Below are the code and all the weights of a small trained network. Each question names an input and a target symbol and asks about switching units off, where a switched-off unit gives its printed mean instead of its output.

import numpy as np


def w(rows, s, z=0):
    codes = np.array(rows[::2]) - 128.0
    scale = np.full(codes.shape[1], s)
    scale[-1] = z or s
    return codes * scale


def softmax(a):
    e = np.exp(a - a.max(-1, keepdims=True))
    return e / e.sum(-1, keepdims=True)


def log_softmax(a):
    a = a - a.max(-1, keepdims=True)
    return a - np.log(np.exp(a).sum(-1, keepdims=True))


def net(x, mask):
    ids = ['αδζθλμσφψ'.index(c) for c in x.split()]
    T = len(ids)
    res = E[ids] + P[:T]
    u = 0
    for l in range(3):
        r = res
        for j in range(2):
            rows = slice(3 * j, 3 * j + 3)
            q, k, v = (r @ M[l][rows].T for M in (Q, K, V))
            z = softmax(np.where(np.tri(T) > 0, q @ k.T / 3**0.5, -1e9)) @ v
            o = O[l][rows]
            res = res + np.where(mask[u + j], z, o[:, -1]) @ o[:, :-1]
        u += 2
    return log_softmax(res[-1] @ U[:, :-1].T + U[:, -1])


Q, K, V, O = {}, {}, {}, {}
E = w([
[128,141,162,131,143],'α',
[35,222,252,232,33],'δ',
[126,138,161,135,142],'ζ',
[115,33,235,71,184],'θ',
[186,27,92,61,179],'λ',
[118,102,29,72,99],'μ',
[10,187,132,9,144],'σ',
[216,254,141,92,245],'φ',
[252,71,175,225,136],'ψ',
],0.005)
P = w([
[228,246,169,24,22],'0',
[46,112,124,218,200],'1',
[231,119,194,18,84],'2',
[40,138,113,204,207],'3',
[220,70,226,6,121],'4',
[48,149,106,212,194],'5',
[219,40,254,4,153],'6',
[60,161,99,213,182],'7',
[187,38,238,25,179],'8',
],0.0065)
Q[0] = w([
[249,197,87,47,2],'L0H1',
[227,197,36,32,15],'L0H1',
[248,193,87,52,3],'L0H1',
[12,25,36,248,76],'L0H2',
[9,21,38,255,66],'L0H2',
[13,12,49,249,83],'L0H2',
],0.0062)
K[0] = w([
[94,221,8,215,70],'L0H1',
[70,198,6,220,111],'L0H1',
[95,225,10,212,75],'L0H1',
[10,199,10,248,231],'L0H2',
[4,203,11,254,231],'L0H2',
[8,165,6,253,238],'L0H2',
],0.0066)
V[0] = w([
[67,192,160,133,68],'L0H1',
[66,88,75,75,182],'L0H1',
[105,97,214,103,174],'L0H1',
[5,168,51,251,247],'L0H2',
[223,163,184,2,34],'L0H2',
[21,120,68,254,239],'L0H2',
],0.0062)
O[0] = w([
[92,254,158,74,34,118],'L0H1',
[31,53,43,68,88,98],'L0H1',
[55,74,211,56,140,199],'L0H1',
[4,63,134,241,208,3],'L0H2',
[200,204,119,2,83,228],'L0H2',
[36,52,132,254,198,21],'L0H2',
],0.0051,0.0048)
Q[1] = w([
[43,200,34,157,76],'L1H1',
[67,216,6,157,75],'L1H1',
[54,213,14,155,61],'L1H1',
[183,123,6,174,157],'L1H2',
[77,137,255,90,113],'L1H2',
[84,132,251,84,95],'L1H2',
],0.0039)
K[1] = w([
[7,82,151,251,185],'L1H1',
[14,73,98,252,218],'L1H1',
[8,60,120,254,220],'L1H1',
[252,247,50,5,5],'L1H2',
[17,38,173,243,235],'L1H2',
[16,45,194,247,229],'L1H2',
],0.0067)
V[1] = w([
[211,234,192,30,49],'L1H1',
[242,181,160,37,3],'L1H1',
[25,48,97,236,250],'L1H1',
[189,202,113,51,32],'L1H2',
[214,128,66,27,77],'L1H2',
[98,42,69,170,223],'L1H2',
],0.0042)
O[1] = w([
[187,149,189,71,249,244],'L1H1',
[241,131,173,86,228,244],'L1H1',
[25,128,73,196,7,2],'L1H1',
[166,107,17,208,165,120],'L1H2',
[217,67,5,157,179,116],'L1H2',
[133,122,228,18,112,129],'L1H2',
],0.0023,0.031)
Q[2] = w([
[202,194,239,209,98],'L2H1',
[159,160,136,223,97],'L2H1',
[154,165,255,61,135],'L2H1',
[64,182,217,130,46],'L2H2',
[41,108,191,148,135],'L2H2',
[48,86,188,145,169],'L2H2',
],0.0041)
K[2] = w([
[253,243,211,2,17],'L2H1',
[161,146,208,50,62],'L2H1',
[153,193,83,152,129],'L2H1',
[24,42,149,208,11],'L2H2',
[62,69,159,149,170],'L2H2',
[81,91,162,148,189],'L2H2',
],0.0067)
V[2] = w([
[49,64,248,170,141],'L2H1',
[84,74,197,175,244],'L2H1',
[76,106,37,229,213],'L2H1',
[45,96,62,217,53],'L2H2',
[102,119,17,136,3],'L2H2',
[185,195,66,59,28],'L2H2',
],0.0044)
O[2] = w([
[87,125,107,143,210,50],'L2H1',
[34,175,60,96,211,105],'L2H1',
[85,110,29,13,184,70],'L2H1',
[32,120,208,124,179,3],'L2H2',
[86,149,195,203,198,54],'L2H2',
[203,157,68,253,152,167],'L2H2',
],0.0042,0.035)
U = w([
[137,227,94,138,59,186],'α',
[143,2,193,61,149,116],'δ',
[112,34,60,125,36,139],'ζ',
[107,134,151,194,60,163],'θ',
[118,126,121,134,127,68],'λ',
[120,120,125,135,124,52],'μ',
[59,228,113,85,156,254],'σ',
[123,144,102,98,239,87],'φ',
[166,71,159,226,146,6],'ψ',
],0.004,0.0058)

Each question gives the input, a string of symbols that net reads in full, and the target symbol t.
The units are the heads (3 rows each of Q, K, V and O). Each row of codes is followed by its name. A weight is (code - 128) times the scale printed after its matrix; where a second scale follows, it is the last column's (O and U).
mask holds one flag per head, layer by layer. A switched-off head (its flag False) gives its mean, the last column of its rows in O, instead of its output. The means were averaged over made-up inputs and are rounded, as every weight is.
A unit's drop is (log p(t) with every unit on - log p(t) with that unit switched off) / (log p(t) with every unit on - log p(t) with every unit switched off).
The circuit of an input: a set's keep is (log p(t) with only the set's units on - log p(t) with every unit switched off) / (log p(t) with every unit on - log p(t) with every unit switched off). Starting from all 6 units, units are removed one at a time, each time the one whose removal leaves the highest keep (on an exact tie, the one counted first), for as long as the keep stays at least 0.8.
circuit, biggest first: the units of the circuit, biggest drop first
unit that matters most: the unit with the biggest drop
heads that matter: for each layer, one digit per head in row order, 1 if its drop is at least 0.15 and else 0, layers parted by /
drop of u: that unit's drop, to one decimal
input ψ λ θ λ λ α, target φ: heads that matter -> 11 / 01 / 10
input θ μ δ θ θ α, target δ: unit that matters most -> L0H1
input μ ζ φ θ σ ζ, target σ: heads that matter -> 11 / 10 / 11
input θ δ σ λ δ, target δ: circuit, biggest first -> L1H2, L0H2, L1H1, L2H2
input λ θ ζ θ σ ψ, target ψ: heads that matter -> 01 / 01 / 00
input φ θ θ α, target δ: circuit, biggest first -> L0H2, L0H1, L2H2, L1H2
input ζ ψ μ ζ, target ζ: heads that matter -> 11 / 11 / 00
input θ δ θ θ ψ ζ, target ψ: heads that matter -> 11 / 01 / 10
input δ θ θ θ θ δ, target θ: heads that matter -> 01 / 11 / 00
input σ θ ψ θ φ φ ψ μ, target ζ: circuit, biggest first -> L1H1, L1H2, L0H2
input μ ψ ζ δ, target θ: heads that matter -> 01 / 10 / 00
input λ λ ψ φ ψ α, target ψ: circuit, biggest first -> L0H2, L0H1, L1H2
input α δ λ α ζ ψ ψ α, target ψ: circuit, biggest first -> L0H2, L1H2
input δ θ λ λ σ σ, target σ: circuit, biggest first -> L2H1, L0H2, L1H1, L2H2
input λ λ σ σ, target σ: drop of L2H1 -> 0.7
input δ λ λ θ, target δ: drop of L1H2 -> 0.7
input δ θ θ μ λ θ φ ψ, target ψ: drop of L0H2 -> 1.0
